Each row has a class, written after it.
[ 38 -10   7   9 -42   3 -25 -60  24 -46  74 -21  -2  19  13  14  62 -60
  57  -9  60 -56  30 -15 -38  -1 -31 -49 -39 -35 -15   8   0]
badim
[ 13 -10  39   9 -39  15 -44  22  58 -62  37 -46  24  -6   9  -4  88 -38
   3  24   4 -65  67 -30 -71  -3 -43  13 -53 -64  16  39  34]
barig
[ 11 -16  57   6 -13 -17 -19 -16  54 -51  74 -10  -4 -12  -4 -73  62  -9
  18   8  21 -37  -3 -20 -27   6 -29   7   4 -31  10  -1   1]
tane
[ 23 -22   1  -3 -24 -26   2 -22  65   4  21  59  -3  17  35 -29  -7  10
  27  30  -9  -5  42 -45 -15  12 -51  -9 -27  -9  -8 -70  49]
tane
[ -9  33  16 -57  37  27 -47  39  74 -38  41  17  19 -45 -10  -7   1 -10
  23  -3 -21 -10 -45  15  29 -54   5  -9   8  -5 -42  10  15]
tosad
[ -3  25 -41   6  20 -33   1 -40  38  17   4  -7   5 -12  11 -21  57  22
  27 -28  36  39  26  26   2  12   3  14  28  73   8  37  14]
nufe
[ -9  21  28 -12  20   5 -11 -40   5 -59  28 -76 -18  17 -25 -24  61  23
  20  -9  40 -47  -4 -16 -25  28   4  -1   3 -40  36  73  10]
nor
[ 11   8 -37   6  34  -1  33 -26 -24  -1   4   4 -12  -9  -5 -25  76   4
 -37 -16  -8  22  -6  -6 -47   7 -14   2  28  13  28  14  -7]
tun
[ 66 -10 -69  -1 -34   6 -13 -46  -3  -8  12  11   7  19  12  -2 -33 -27
 -22  -9 -37  65  25 -16 -37   9 -51 -55 -40 -10   1 -22  14]
nufe
[-24  30  29   2   9 -30  -7 -48  13 -41  20 -44 -18  37 -16 -11  71   5
  -4 -24  22  17  45 -35 -36  59 -22  -1  12 -20  16  18   5]
tosad
[ 37  15   0  -8  26  -8  15 -23 -25 -33  29 -68  -3  12  -3 -22  25  31
 -33   9   9  -9 -70  14 -15   8  -7  17  39 -31  48  42  -1]
nor
[  3   1  17  13   2 -18 -17 -22  55 -31  43  31   5  12   3 -11  82  -4
   9  -5  17  -1  37 -14 -34  11 -15  18   8 -15  19   5   9]
Reku
[ 71  21   3 -42  10   3  10 -10  11 -48  57 -25 -20   5   9 -36  70  -3
   8  18   9 -35 -30 -23 -30 -31 -43  16  21 -44   0  42  -2]
Reku
[ 18 -14  25  -5 -40  13   0  13  28 -22  29 -32  16  -3  28 -31  48 -36
  26  50   5 -30  33 -42 -20   9 -62  21 -19 -18   5  20  -8]
nufe
[ 29   6  13   1 -13  11  14  -2  -1 -31  35 -67  19  23  21 -21  31  -7
  10  25  17 -45 -39 -18 -46  -1 -23  22  -3 -20  21  11 -22]
badim
[ 16  12  37  -6  13   5  -5 -26 -36 -30  34 -58 -36   1  -4  16  55  -7
 -24   2  10 -40   2  12 -36   1  -1 -17  12 -61 -13  46   8]
badim
[  9  16 -13  -1  -2 -36 -48 -41  61 -23  35 -18 -18  48 -17 -15  58 -10
  28 -31   6  33  72  16 -16   2 -12 -13  15 -42  34  37  26]
tun
[-45  25  89 -27 -20 -17 -29 -11  39 -17  47 -64   3 -17   3 -41  47  14
  -4  25  19   8  30 -22  18  53 -10  27  18  -5  58  62 -11]
Reku
[ 60  27  20 -40   0  15   1   8  16 -23  21 -45  27   4  31   3  52  -9
 -25  -2  17 -25 -81  -1 -18 -32 -63   5  11  11   0  28  -8]
tosad
[ 28  11  10  -1   6 -10  28   0  13 -15  48   3 -14   7   8 -60  71   2
   8  30   7 -10 -10 -26 -40  15 -20  51  37 -18  38  17 -21]
barig
[ 30  -4  47 -24 -40  -7  -7 -37  41 -29  59  26   0  37  20 -19  20 -26
  49  35  38  20 -27 -46  43  31 -57 -17   9 -29 -19  10 -39]
nufe
[ 44  31  30 -44  10  37 -17  15  24 -51  36   0   5 -12  -3  -7  49 -17
  23  11  44 -80 -41  -8  -7 -56 -34  16   2  -4 -12  39   3]
nufe
[ 50  32   5 -43 -24  30 -35   7  66 -38  44  12  36 -56  29 -39  69 -35
  24 -47  16 -51  -4 -19 -65 -62 -49 -39 -41  53 -45  30  45]
tun
[ 47   2 -37  -8   3  20 -19 -24  15 -36  58 -51  26   2  10 -15  42 -21
 -11   0  -2   1 -43   4 -48 -21 -14 -51  -3 -62   4   0  25]
tun
[ 95  -1   7  -9  -2   1  33 -27 -29 -18  52 -37 -13 -19  14 -50  52   8
 -14  11  38 -44 -91  -2 -23 -29 -55   4  26   8  23  -3 -23]
tane
[-20 -52 -16  51 -37   0 -19  -3  21  28   2 -15  16 -16  15 -32 -41 -15
  -9  -1  -1  31  42  19 -31   3 -11   0 -18  -4  68 -25   6]
Nez
[ 18  -5  21  -3  16  19  -8 -18 -20 -34  40 -46 -16 -12 -11   3  27 -13
 -24  23   1 -31 -23  11 -16  -3 -16  -3   9 -41  28  31 -19]
badim
[ 35 -13  -4   3  -5  -5  12 -25  -5 -40  37  -3   5  26  -8 -28  54  -9
  -9  -1  22 -14 -33 -12 -18  -8 -30   6  20 -41  37   4   0]
Nez
[ 12   2   2  -7   8  -1 -12 -24  23 -28  36  -6  -3  14   4 -32  57 -17
 -14  -5   0 -10   0  -5 -43  -2 -17 -20   3 -40  -8 -20  25]
badim
[ 28 -13  36 -19   4  35 -16  22  52 -33  41 -45  40 -13  24 -24  56   1
 -20  28  -9 -24 -88  14 -25 -41 -34  28   9 -41  59  24  -9]
tane
[ 65  10  35   9 -51  12 -14  -7  16 -48  53 -20   5   2   7   1  47 -24
  52   5  40 -58  -1 -37 -32 -17 -51   2 -18 -18  17  43  -9]
nor
[-14  23 -56  23  19  -6  11  -5  -6  37 -29   8   5 -11  26  45 -29  11
 -41 -19  -8  74  -5   9 -37   3  15 -23  11  -2  -2 -39  30]
nor
[ 47  -1  44  11 -10   3 -21  -4  42 -49  59 -16   8 -13   0 -42  67  -5
   1   8  26 -44 -16 -13 -46  -6 -42   0   2 -22  14  26  10]
tun
[ 33  10  52   8 -28   3 -23  27  60  17  29 -18   4 -38  58   0  80  -9
   3  16  43  -7  23  38 -42 -50 -25  46  -4  37   2  31 -37]
badim
[ 29 -17   3 -32  10  28  -4  28  -8 -15  30 -38  -1 -17 -17 -57  26   6
 -11  33 -24 -39 -51  25  10 -34  13  30  15 -48  50  53  -2]
Reku
[ 39   9  24 -19 -10  -6 -30  -3  75 -30  74 -11 -13 -14  22 -34 114 -11
  20   4  35 -23  22   3 -44 -55 -19  24   0 -36   6  71 -12]
tane
[ 48   5  -7 -40   4   7  22 -20  -8 -22  36 -59  -3   4 -22 -74  60   6
  -1  21   1 -38 -75  -3   9  27  -8 -22   0 -17  25  -5   5]
badim
[ 63  13  24 -63  -3   9  27  13 -19 -38  39 -35 -18 -27   7 -48  28 -11
  -7  50  14 -41 -82   6  27 -28 -35   9  27 -52  12  38  18]
tun
[ 20  13  -6  -2  22  -9 -26 -11  38 -27  40  -3   8  -2  11  15  47 -17
  -4  -3  21 -13  16  19 -20 -23 -18  -2  13   8 -24  29  -6]
tun
[ 65   5  -7 -31  -9  19   7 -10 -35 -30  27 -23 -24 -14  -7 -37  70 -41
 -24  -4  30 -33 -29  -8 -23 -42 -51 -29   1 -42 -17 -25  15]
tosad
[ 42  13  46  16   6  -6 -14   0  31 -27  25   5   6  29  22  32  52  -2
 -39   0  38 -62  -1 -14 -66 -18 -51  23  -2   1  -8   1  -5]
tane
[ 29   9   2 -45  -3  23   0  -8   4 -44  62 -30  20  11   6   6  61 -42
  -2   5 -11 -20 -66   7 -12 -31  -4  -3   2 -54  27  34 -25]
tane
[-15  35  38  -9  35 -24   2  15  37 -19  15  23  -9 -17  -3 -30  36  26
  12  -5  30 -12 -24  -5   8  -2  -2  38  47  27 -29   0   2]
barig
[ -2  29  49  -4 -28 -24 -54  17  84 -26   0   3  44   8  30  40 -60  21
  22  -8  17  28   3  -3  24  -7 -31  13 -18  43 -42  13  11]
tosad
[-18  48 -20 -36  11   7 -31   8  32  -8 -14 -11   9  15  12  45 -39  15
  29 -18  10   3  39  -8   8 -39   4   7  -5  24 -36  65  10]
Nez
[ 83   6  -6   6   9  -4  23 -16 -18 -13  32  -1 -16  -6  12   2  60  -8
 -31  23  36  -4 -58   9  -8  -5 -45   0  38 -12  -2   0 -16]
nor
[-11  35  23  -2   8   4 -16   7   1 -15   8 -62  35  16  10  15  10  19
  21 -19  24 -39 -23 -16  -9 -13  -8  12  17  34 -31  40  -5]
tosad
[ 35 -10 -14   0  16   0 -13 -19   1 -36  45 -47 -14 -13 -26 -43  73  -3
   6 -12  19 -19 -20  42 -16 -25  10  -1  12 -36  22  23   3]
tosad
[ 21  -3 -21   0 -47 -21 -20 -37  50 -27   8  64   5  37   5  -8   9 -22
  43 -24  39 -47 105 -62 -31   5 -55 -19 -56  30 -17  -2  53]
Nez
[-24  25 -13 -35  12  -7 -41  -5  56 -19  34  44   6  10 -14   4  79 -41
   8 -43  14   2  50  23  -4 -45  19  19   4   7  25  34  -9]
Reku
[ 57  20   0 -31  -5  27   7  -4 -27 -30  38 -77   1  19   1 -11  49 -38
  -5  16   8 -26 -82   1  -8 -24 -37 -16  29 -63  12  15  -8]
badim
[ 27   9  40  -2   9  -2  36 -12 -26 -14  29  18 -42 -23  -9 -20  17   6
  -1  46  12  21 -54 -25  33  29 -29  14  58 -31  -3  12 -20]
tane
[ 77   7  16  -9  -9  17  16  -9   7 -27  40  -6  -4 -30  26 -25  31  -8
  15  37  46 -34 -58 -22 -14 -23 -68  -7  16 -18 -16 -18  22]
nufe
[  3  42  16 -47  49  20 -32  13  43 -42  20 -43  14  14  -6   4  71 -11
 -28  -9   5 -55 -34  25 -27 -33  -4   6  14 -23  -7  29  27]
badim
[ 45  42  44 -25  11  -1 -13  10  30 -52  38 -67  41  -3  11 -22  77  12
 -22 -22  34 -30 -84  20 -20 -23 -28  20  35  27  -6  35  -2]
Nez
[ 32  19   5  27 -35 -22 -27 -28  41 -15  13 -46  25  45  15  -6  34   2
   9 -19  50  -7  10 -17 -41   9 -41  -8 -12   8   9 -10  18]
badim
[ 33   4 -22   4   9  13   4 -19  11 -27  17 -17  12  24   1   3  38   7
   3 -15  18 -53 -46 -20 -53 -30 -22 -17 -12 -38  23  -4  33]
badim
[ 21  39  45  -6   1 -21 -21  -4  63 -35  46  10  24  -1  25  19  39  -1
  32   0  64  18 -43 -11  32 -18 -46  34  45  51 -42  70 -61]
nufe
[-10   6  11 -27  32  13   8  17  -9 -15  12  37 -23  -4 -21 -33 -23  15
  10  24  -6 -38 -31  -3  24 -11  24  18  27 -27  -1   2  15]
nor
[ 45   2   1 -23 -12   1 -21   9  67 -27  55 -14  27   7  21 -20  63 -22
  26   1  22 -61 -32  -4 -25 -49 -29  -5 -12 -25 -13  14  22]
tane
[ 38  36   5 -23  -5  27  17  -1 -32 -35  -1 -98  25   1   9  14  24   0
   6  -2  13 -60 -54 -25 -33   5 -40   2 -13  17  13  37   2]
barig
[  6  41  49 -17  11  10 -31  -6  21 -30  53 -54   8  -1  10  13  93  -9
   7 -15  21  -3   1   3 -24 -17 -16  15  29  10 -15  59 -47]
tosad
[ 21   9 -19  36  15 -16 -31 -46  53 -19  46  26   4  24   6   7  25  11
  20 -10  15  68  25  19 -28  20   8   3  24   6 -10  29 -23]
nufe
[ 58   2  40  -4   8  -9  -5   3   5 -23  43 -52 -21   0   9 -22  82   9
   0  20  25 -42  -8  29 -16 -30 -29  52  37  -9  19  61 -35]
Reku
[ 42   7  22   0  -1   5   8 -23 -46 -18  21 -35 -15  24  -8   8  46   1
 -20 -13  42 -63 -34 -29 -24 -13 -37 -11  14 -22  -1  40 -16]
Reku
[ 25  -3  18  -5 -13   2  15  -1 -29  -5   9 -48 -22  -1  13   1 -24  20
  -2  20 -21 -46 -15 -34 -26 -16 -38 -12 -10 -54  17  12  28]
badim
[ -2   7  43   4  -5 -16  20 -57 -18 -32  23 -47  -5  24 -10 -29  79   3
 -21  10  47   9 -15 -39  -1  83 -44   1  21   3  33  16 -25]
tosad
[  1  56  26   7  -9 -57 -22 -38  55 -10  10  -9  -1  47  12  10  17  32
  -1 -38  16  56  56 -41 -31  50 -41   8   8  51 -10  39 -12]
nufe
